(in the rows, 128 means zero)
[104 126 127  79  92 134  95 105 158 135  90 108 155 128  71 158 176 151
  92 113 138 112 124 120 140 122 116 133 125 147 145 112 100 125] => 7
[108 196 151 132  98 170 105 162 160 161  34  80 146 181 137 120 187 158
 121 133 140 105 107  64 157 184  88 155 130 142 159 105 144 133] => 9
[144 102  91  20 109 104 112 123 144 112  86 182 138 102 127 131 189  90
 124  63 133 115 159 130 156 153 131 115 127 155 112  68  81 129] => 2
[146 109 121 159 152 131 143  63 102 157 193 123  97 150 139 137 104 124
 123 167 130 122 148 139 105  99  95 133 141 119 121 161 107 150] => 6
[135 141 115 102 131 146 122  82 143 153 136 115 113 155 127 161 151 130
 102 116 120 117 134 125 127 147 100 137 155 147 124 125  77 137] => 2
[ 94 162 148 155 137 149 113 124 132 125  94  86 136 157 126 120 123 174
 100 148 129 120  84 107 116 148 147 158 144  97 136 142 148 121] => 5
[115  94 162 113 146  43 144 168  87  59 136 169 137  49 125  87  92 134
 133 123 108 173 136 177 110  89 232 114 120  98 108 126 187 113] => 3
[126 144 151 135 137 100 137 132 117  81 118 130 144 108 124 113 105 143
 120 122 126 146 104 156 115 122 169 132 137 103 110 134 160 115] => 5
[168  74 123 134 166 130 140  99 111 148 193 160 107 160 153 108 140  92
 142 155 147 132 162 133 119  97 102 125 112 131 125 136  86 129] => 4
[121 142 177 215 177 145 140  90 104 142 196  89 107 169 144 152  76 173
 111 209 114 142 112 137  71  90 143 142 137 109 147 192 141 122] => 4
[ 98 176 143 186 100 114 134 165 121 109  42 102 173 152 139 120 144 147
 141 146 128 121 110 107 158 163 124 134 129 117 137 124 180 127] => 6
[156 139 159 139 161  72 154 140 108  75 153 149 131  70 133 103  85 121
 140 130 118 162 113 181 110  95 202 116 138  94  90 145 181 114] => 5
[141 143 141 137 136 136 148 149 141 130 116 108 118 163 135 126 145 131
 117 125 140 148 115 125 132 140 128 136 125 126 127 126 130 137] => 8
[127 168 156 153 119 132 135 165 129 125 123  93 154 149 132 117 147 122
 130 149 133 140 137 119 154 137 110 122 125 144 137 140 151 123] => 3
[143 123 179 130 156  63 166 136 117  78 175 140 112  72 105 129  91 130
 119 121 117 169 124 193  96  68 207 117 139 117 107 141 166 122] => 8
[ 90 141 192 225 159 136 140 114 107 134 144  84 124 183 129 150  98 189
  92 196 124 137 116 121  91 107 144 151 133 115 159 178 150 122] => 4
[157 162 152 154 143 152 141 106 119 158 164 107  95 181 152 118 134 131
 120 151 136 136 147 123 121 128  75 151 138 132 138 144 119 145] => 9
[ 97 139 121 200 136 159 121  90 111 182 112  84 130 192 153 123 144 155
 127 159 131 106 113  72 121 155  90 160 135 106 145 147 144 142] => 6
[104 155 157 170 134  93 123  92 104 111 136 112 140 117 108 150  96 159
 114 156 111 129 126 137 101  98 144 128 140 120 129 162 155 129] => 6
[ 77 139 167 141 141  87 119 144 108  79 126 110 147  87 109 129  90 174
 114 152  99 153 103 147  87 109 212 130 127 103 136 145 185 111] => 3
[191 121  79  88 119 182 134 116 144 163 133 143 133 174 163  95 192  62
 150 105 167 113 148 108 183 159  36 127 125 145 110  95  75 135] => 5
[129 131 148 126 113 100 139 129 136  96 127 136 139 104  92 144 140 127
 123 117 129 139 141 143 127 109 135 118 135 143 125 127 127 129] => 0
[157 186 142 150 127 184 125 111 144 180 141  78 110 193 145 141 162 133
 124 145 140 116 139  94 142 142  53 149 137 145 145 151 113 147] => 9
[117 117 128 104 125 144 129 171 143 131  76 117 133 162 130 105 160 147
 113 109 141 133  99  98 133 162 144 148 125 124 142 100 135 136] => 8
[164 110 150  92 140  92 144 105 121 124 153 168  83 112 147  99 137 105
 127 111 133 140 161 159 114  87 129 124 139 122  98 111 102 125] => 9
[114 158 193 148 119  88 143 205 128  76  56 121 166  99 128 109 125 159
 127 159 127 142  94 145 125 115 200 113 123 117 140 124 183 108] => 4
[137 125 161 168 183 102 140  76 100 116 204 126  98 119 129 122  68 146
 110 145 118 155 116 162  77  86 173 138 151  96  99 181 147 120] => 5
[151 129 119 142 116  96 152 127 104 125 106 145 143 129 154 100 137 107
 152 113 141 133 147 128 151 138 106 122 131 120 115 120 136 136] => 6
[143 103 120 111 128 155 134 106 126 162 132 127 120 166 119 134 159  95
 128 118 160 115 162 122 143 129  53 136 139 156 128 123  90 138] => 1
[150 108 169 119 165  60 160 113 115  82 191 159  92  67 108 132  79 128
 113 111 120 178 133 195  88  64 209 112 137 118 101 144 145 123] => 8
[130 102 107 101 122 125 121 116 141 139 114 143 130 139 129 103 163 110
 123 110 145 127 127 125 138 129 120 136 117 125 129 105 104 122] => 7
[126  89 118 152 176 178 114  22 120 192 210 103  63 191 126 161 102 134
 114 154 144 125 135 127  73 111  74 153 158 125 133 169  69 137] => 1
[145 160 116 108  83 152 136 177 156 132  62 125 168 147 118 121 205  94
 146 107 154 113 147  83 194 168  68 124 113 169 139 101 125 140] => 0
[102 172 138 110  94 156 103 134 155 135  76  98 157 131  93 150 160 150
 120 122 123 117 100  87 133 157 113 134 138 157 140 128 134 126] => 0
[139 100 125  61 102 115 112 186 157 105  49 165 166 118 123 101 191  94
 141 114 160 107 135 109 172 137 130 106 101 153 135  82  99 114] => 4
[ 97 130 147 168 145 165 114 115 116 162 160  74 129 177 129 121 127 169
 109 165 119 132 112  99 102 134 117 153 140 120 153 153 139 131] => 3
[162  94 126 114 153 100 154 114 109 116 152 166 114 114 147  82 132  99
 133 102 141 141 141 150 132 106 138 129 136 104  86 121 122 121] => 5
[166  65 106  64 165  76 142  75 114 103 204 193  83  86 142 116 130  87
 135  96 117 135 167 187  99  82 170 118 148 114  99 101  81 127] => 2
[171 104 109 110 156 132 131  98 119 139 175 149 126 122 144  96 143  96
 146 114 137 128 136 128 129 109 118 130 134 112 104 122 121 124] => 5
[137 134 144 117 109  63 134 140 128  80 109 150 166  86 107 124 137 111
 138 102 130 156 137 171 137 106 166 109 115 129 117 114 157 105] => 7
[137 109 139 131 146 117 143  70 117 132 190 142  94 117 112 137 107 132
 120 134 123 141 142 138  89  93 129 131 144 131 118 154 107 132] => 0
[ 96 128 131 112 115 141 108 167 136 131  45 120 154 151 122 114 167 119
 134 118 144 109 116 102 144 159 114 141 133 137 138  98 141 119] => 1
[100 143 150 171 136 128 131 120 114 127 139  95 135 142 124 130 110 164
 101 153 121 142 110 143 106 119 158 155 131 104 154 145 159 126] => 7
[101  94 134  84 148 139 121 104 148 148 117 118  82 141 110 131 130 157
  76 111 135 129  95 117  87 129 159 146 140 123 118 124  90 133] => 8
[156 112 151 147 137  56 173 121 103  69 189 158 137  76 124 118  91  96
 151 127 126 170 150 219 119  74 180 111 130 116 112 134 167 109] => 7
[143  83 114 131 202 167 123   6 102 180 252 128  56 168 144 127  86 140
 102 160 121 129 125 131  58  90 113 156 156  98 103 172  79 132] => 5
[156 119 126  93 119 111 132 158 120 116 134 143 145 115 137  98 155  99
 147 117 138 146 157 131 156 122 125 110 114 139 121 117 132 126] => 3
[132  98 142 129 125  92 149 161 105 100 130 153 141 127 142  86 144 109
 136 113 137 155 160 142 149 121 136 119 119 128 117 113 143 120] => 3
[ 75  98 137  66 110 106  84 149 136 113  36 142 160  86  91 121 156 137
 120  98 134 108 100 116 111 130 167 132 133 130 130  85 145 110] => 1
[ 97 151 183 213 168 123 128 115 104 135 180  59 122 151 117 147  66 197
 106 191  99 165  98 133  74 119 171 146 149 102 140 199 176 129] => 3
[108 176 176 126 112 124 105 146 160 109  79  90 171 134  81 171 147 155
 110 158 135 119 108 116 129 125 132 110 121 163 148 149 130 113] => 4
[162  91 117 109 119 114 145  98 121 118 176 153 123 123 128 126 146  91
 138 120 140 148 155 185 137  94 116 120 124 127 118 113 107 125] => 7
[112 110 140 110 123  80 107  90 134  89 144 141 133  79  96 147 105 137
 106 118 118 153 106 190  86  83 188 118 130 112 117 128 122 106] => 7
[165 128  87 146 115 165 131  80 129 178 139 118 127 188 158 129 163  92
 150 131 152 112 150  97 154 147  29 125 128 145 122 135  88 145] => 6
[113 144 135 136 133 162 119 115 129 146 115  90 131 170 115 151 129 134
 129 147 138 124 113 123 109 141  87 142 141 139 136 142 129 130] => 1
[172 101 119 167 161  90 177  96  81 129 180 161  92 127 177  88  94 100
 156 151 130 149 155 158 121  99 121 127 134  93  97 149 131 144] => 6
[144 136 114 109 136 166 109 103 135 156 139 116 140 149 133 118 157 115
 128 126 140 107 120 100 136 131  98 138 134 129 123 128 118 124] => 5
[114 178 138 160  98 112 122 142 132 111  63 100 173 136 117 143 135 143
 136 138 125 121 111 110 147 147 113 121 128 133 128 143 161 128] => 6
[121 153 158  55 116 126  93 110 158 139  99 123 119  99  91 140 168 145
 100 112 131 107 130 110 117 107 130 128 135 155 135 108 113 130] => 9
[139 128 159 124 135 111 140 123 133 132 120 133  95 139 136 110 139 137
 115 116 133 135 136 133 118 116 124 137 145 123 114 125 118 130] => 9
[145 142 121 135 140 111 123  82 129 140 148 114 117 113 123 140 114 120
 139 146 127 126 119 137 111 114 122 116 138 120 109 158 118 139] => 6
[162 157 124 156 102 168 148 130 131 170 135 101 153 193 137 120 200  90
 137 132 154 130 161 118 192 143  37 138 120 158 144 118 125 137] => 7
[164 104 105 152 137 143 150 107 132 155 156 150  99 166 156 100 144  84
 149 121 144 147 135 119 131 148  80 130 134 135 105 128  92 135] => 0
[118 113 127 175 163 169 127  61 110 160 187  97  94 194 131 163 107 136
 122 166 135 123 140 133  88 109  76 152 145 120 140 161 104 133] => 1
[118 147 138 102 107 123 102 112 140 100 108 118 162 117  84 173 138 119
 140 112 133 127 125 151 116 115 105 111 138 159 130 120 130 111] => 1
[209  88 126  76 160 116 140  50 132 152 239 169  54 120 135 127 130  81
 135 113 139 143 180 174 105  69  89 112 146 142  90 133  54 140] => 9
[131  70 110  22  92  61 105 153 148  92  63 182 184  53  90 114 186 108
 138  66 140 124 140 139 140 109 184  98 101 137 121  56 133 108] => 7
